Below is a small trained network, with its code and all its weights. Each question gives an input and a target symbol and asks what happens when units are switched off, that is, made to give their printed mean instead of their output.

import numpy as np


def w(rows, s, z=0):
    codes = np.array(rows[::2]) - 128.0
    scale = np.full(codes.shape[1], s)
    scale[-1] = z or s
    return codes * scale


def f(y):
    return np.maximum(y, 0)


def softmax(a):
    e = np.exp(a - a.max(-1, keepdims=True))
    return e / e.sum(-1, keepdims=True)


def log_softmax(a):
    a = a - a.max(-1, keepdims=True)
    return a - np.log(np.exp(a).sum(-1, keepdims=True))


def net(x, mask):
    ids = ['αεζηλξσω'.index(c) for c in x.split()]
    T = len(ids)
    res = E[ids] + P[:T]
    r = res
    for j in range(3):
        rows = slice(4 * j, 4 * j + 4)
        q, k, v = (r @ M[0][rows].T for M in (Q, K, V))
        z = softmax(np.where(np.tri(T) > 0, q @ k.T / 4**0.5, -1e9)) @ v
        o = O[0][rows]
        res = res + np.where(mask[j], z, o[:, -1]) @ o[:, :-1]
    y = f(res @ A[0][:, :-1].T + A[0][:, -1])
    res = res + np.where(mask[3:27], y, B[0][:, -1]) @ B[0][:, :-1]
    return log_softmax(res[-1] @ U[:, :-1].T + U[:, -1])


Q, K, V, O, A, B = {}, {}, {}, {}, {}, {}
E = w([
[188,118,150,171,93,192,164],'α',
[222,153,92,45,127,144,81],'ε',
[211,32,97,49,67,158,120],'ζ',
[183,159,29,162,116,193,83],'η',
[89,137,22,135,176,72,15],'λ',
[143,125,98,39,146,194,223],'ξ',
[49,71,109,73,132,225,113],'σ',
[4,12,98,67,116,79,93],'ω',
],0.014)
P = w([
[179,6,74,167,162,68,147],'0',
[120,96,102,153,131,159,101],'1',
[122,107,114,131,110,165,119],'2',
[128,119,114,142,97,165,116],'3',
[129,120,116,136,95,167,119],'4',
[142,128,114,147,92,169,118],'5',
[145,122,120,140,98,172,127],'6',
[153,130,114,139,88,171,128],'7',
[159,130,107,153,97,169,117],'8',
[161,127,105,156,100,164,121],'9',
[166,132,111,159,98,161,126],'10',
[183,137,100,171,101,170,111],'11',
[188,144,95,183,108,159,106],'12',
[185,134,98,175,107,165,117],'13',
],0.011)
Q[0] = w([
[98,154,186,120,160,9,212],'h0',
[130,82,98,120,96,156,93],'h0',
[101,153,213,173,125,92,153],'h0',
[149,45,71,103,77,234,105],'h0',
[107,201,254,98,237,103,180],'h1',
[113,147,228,166,135,117,87],'h1',
[148,85,17,142,74,145,162],'h1',
[40,159,189,126,152,139,158],'h1',
[130,183,147,163,97,70,145],'h2',
[117,102,188,141,165,36,158],'h2',
[174,175,131,42,40,92,121],'h2',
[158,92,68,122,96,150,43],'h2',
],0.0094)
K[0] = w([
[52,190,165,125,60,178,50],'h0',
[178,42,151,155,144,74,105],'h0',
[93,191,93,78,93,182,57],'h0',
[179,49,107,129,241,13,175],'h0',
[34,220,218,99,30,136,54],'h1',
[112,252,156,40,91,158,77],'h1',
[187,27,37,141,186,123,197],'h1',
[142,235,227,90,33,159,74],'h1',
[77,5,103,118,241,72,164],'h2',
[150,86,88,185,254,117,110],'h2',
[100,82,148,148,147,123,133],'h2',
[110,142,185,137,83,178,132],'h2',
],0.0083)
V[0] = w([
[159,129,139,128,53,217,108],'h0',
[95,170,70,156,190,136,57],'h0',
[104,105,191,112,147,121,216],'h0',
[127,105,92,1,134,110,123],'h0',
[57,71,143,145,101,163,121],'h1',
[86,154,141,156,211,148,147],'h1',
[97,58,152,52,154,144,140],'h1',
[119,87,181,115,120,56,123],'h1',
[120,100,88,174,106,186,69],'h2',
[157,86,220,142,104,112,27],'h2',
[69,135,174,89,107,122,104],'h2',
[115,89,162,179,114,153,158],'h2',
],0.0094)
O[0] = w([
[125,26,105,13,156,228,146,122],'h0',
[107,88,116,185,221,109,194,115],'h0',
[125,126,93,162,1,190,121,67],'h0',
[36,205,113,107,147,159,150,214],'h0',
[84,88,183,152,144,229,66,150],'h1',
[85,111,61,247,160,118,113,44],'h1',
[110,193,124,123,126,182,64,195],'h1',
[90,156,200,156,26,96,113,121],'h1',
[86,102,65,141,109,167,166,254],'h2',
[163,68,179,155,106,120,76,104],'h2',
[151,102,109,143,203,189,61,66],'h2',
[91,103,210,192,121,163,207,140],'h2',
],0.007,0.0087)
A[0] = w([
[121,94,25,77,115,133,136,200],'n0',
[186,149,160,152,129,187,196,154],'n1',
[95,106,171,159,79,121,94,46],'n2',
[110,150,142,101,61,104,91,90],'n3',
[193,167,20,175,119,169,132,110],'n4',
[92,196,126,122,182,108,136,156],'n5',
[106,184,194,180,192,59,157,121],'n6',
[111,231,126,129,105,145,98,149],'n7',
[112,29,146,79,152,101,205,211],'n8',
[124,67,89,112,75,130,102,129],'n9',
[187,177,132,185,172,185,164,126],'n10',
[206,169,158,88,100,62,105,69],'n11',
[63,71,66,141,110,98,110,205],'n12',
[218,195,157,87,161,134,97,172],'n13',
[178,136,186,182,146,164,137,61],'n14',
[77,186,169,124,2,132,61,120],'n15',
[192,56,42,88,114,156,97,116],'n16',
[111,174,84,26,135,125,55,163],'n17',
[94,109,212,74,127,157,131,173],'n18',
[203,220,42,133,189,219,151,123],'n19',
[131,97,104,216,140,150,190,107],'n20',
[99,185,173,79,171,159,211,229],'n21',
[172,91,115,22,119,186,56,105],'n22',
[77,84,128,162,84,77,76,252],'n23',
],0.0079,0.0024)
B[0] = w([
[98,187,169,132,180,73,143,233],'n0',
[94,124,182,148,102,91,95,172],'n1',
[158,147,172,73,85,162,145,145],'n2',
[114,111,110,158,199,69,110,174],'n3',
[115,108,160,87,164,143,189,203],'n4',
[98,164,133,209,132,134,93,155],'n5',
[255,125,35,91,135,168,63,139],'n6',
[88,65,73,119,125,98,187,215],'n7',
[148,176,184,125,104,163,86,196],'n8',
[153,203,141,144,158,119,184,169],'n9',
[104,111,141,114,152,128,90,167],'n10',
[57,104,118,123,81,131,138,140],'n11',
[196,101,127,154,209,160,186,169],'n12',
[62,65,129,93,116,120,100,163],'n13',
[87,109,102,118,179,169,157,136],'n14',
[193,21,163,105,119,124,170,249],'n15',
[124,185,139,169,96,147,111,209],'n16',
[177,131,99,175,160,85,102,228],'n17',
[139,158,131,107,114,119,55,178],'n18',
[98,112,153,79,103,73,115,252],'n19',
[76,97,115,114,105,162,144,158],'n20',
[86,103,125,182,107,68,80,202],'n21',
[155,127,48,131,160,151,114,232],'n22',
[157,202,198,140,154,172,172,149],'n23',
],0.0058,0.013)
U = w([
[61,142,102,96,135,210,105,88],'α',
[142,77,109,77,102,89,71,53],'ε',
[51,246,148,106,64,87,100,151],'ζ',
[131,111,86,197,120,94,110,127],'η',
[99,73,165,169,76,98,123,254],'λ',
[201,220,129,102,68,162,143,211],'ξ',
[134,113,199,59,197,123,165,101],'σ',
[107,115,45,99,93,129,253,70],'ω',
],0.0064,0.0025)

Each question gives the input, a string of symbols that net reads in full, and the target symbol t.
The units are the heads (4 rows each of Q, K, V and O) and the neurons (one row each of A and B). Each row of codes is followed by its name. A weight is (code - 128) times the scale printed after its matrix; where a second scale follows, it is the last column's (O, A, B and U).
mask holds one flag per unit, heads first, then neurons. A switched-off unit (its flag False) gives its mean, the last column of its rows in O or B, instead of its output. The means were averaged over made-up inputs and are rounded, as every weight is.
A unit's drop is (log p(t) with every unit on - log p(t) with that unit switched off) / (log p(t) with every unit on - log p(t) with every unit switched off).
The circuit of an input: a set's keep is (log p(t) with only the set's units on - log p(t) with every unit switched off) / (log p(t) with every unit on - log p(t) with every unit switched off). Starting from the 12 units with the biggest drops (on a tie, the unit counted first), units are removed one at a time, each time the one whose removal leaves the highest keep (on an exact tie, the one counted first), for as long as the keep stays at least 0.8.
circuit, biggest first: the units of the circuit, biggest drop first
unit that matters most: the unit with the biggest drop
top k neurons: the k neurons with the biggest drops, biggest first
which heads matter: for each layer, one digit per head in row order, 1 if its drop is at least 0.15 and else 0, layers parted by /
input σ ξ σ σ η ξ η ε η ω α λ α, target α: unit that matters most	h1
input ω ζ ζ σ ζ η η λ σ σ, target λ: top 2 neurons	(n15, n22)
input σ ξ α ζ η ω σ σ ω ξ α λ, target α: circuit, biggest first	(h1, h0)
input σ λ η ξ, target ζ: circuit, biggest first	(n15, n21, n12)
input ω α λ η ω ω ξ ξ η, target λ: circuit, biggest first	(n15, h1, h0, n7)
input σ σ σ ω, target α: which heads matter	011
input η α ω ε α ξ ω σ λ η ξ η, target σ: which heads matter	110
input σ ζ η σ ω, target α: circuit, biggest first	(h1, h0)
input ω η λ, target λ: circuit, biggest first	(h1, n15, h0)
input λ η ξ η σ σ ω η ω, target η: circuit, biggest first	(h0, n6)
input η λ η ζ, target ξ: circuit, biggest first	(n16, n7, n19, n9)
input ξ η σ λ ω ε, target ω: circuit, biggest first	(h0, n7, n8, n15)
input ζ ζ α, target ε: top 2 neurons	(n15, n18)
input ε ξ η η η ξ, target ζ: top 2 neurons	(n15, n21)
input ω ζ σ α, target λ: circuit, biggest first	(n15, h1, h0, n7)
input σ ω η ε, target α: which heads matter	010
input η λ α ω ζ σ η σ ω ε η η ε, target σ: circuit, biggest first	(h0)
input ε ε η η ζ ω ξ σ α ε, target ζ: top 2 neurons	(n15, n12)
input α σ ζ, target ξ: which heads matter	100
input ξ η ε σ, target ω: which heads matter	110
input η ζ ξ ξ ζ η η ζ ε σ ε λ, target σ: circuit, biggest first	(h1, h0)
input λ σ σ η ζ σ η ζ λ ζ η σ σ, target η: which heads matter	100
input σ σ α η ζ ω α ξ, target α: circuit, biggest first	(h1)
input α η ε ε α, target ξ: circuit, biggest first	(h0, n7, n21)
input λ α ζ η, target η: top 2 neurons	(n6, n5)
input σ η ε σ η η ζ, target α: which heads matter	010
input ζ σ ξ η, target ε: top 4 neurons	(n15, n17, n19, n13)
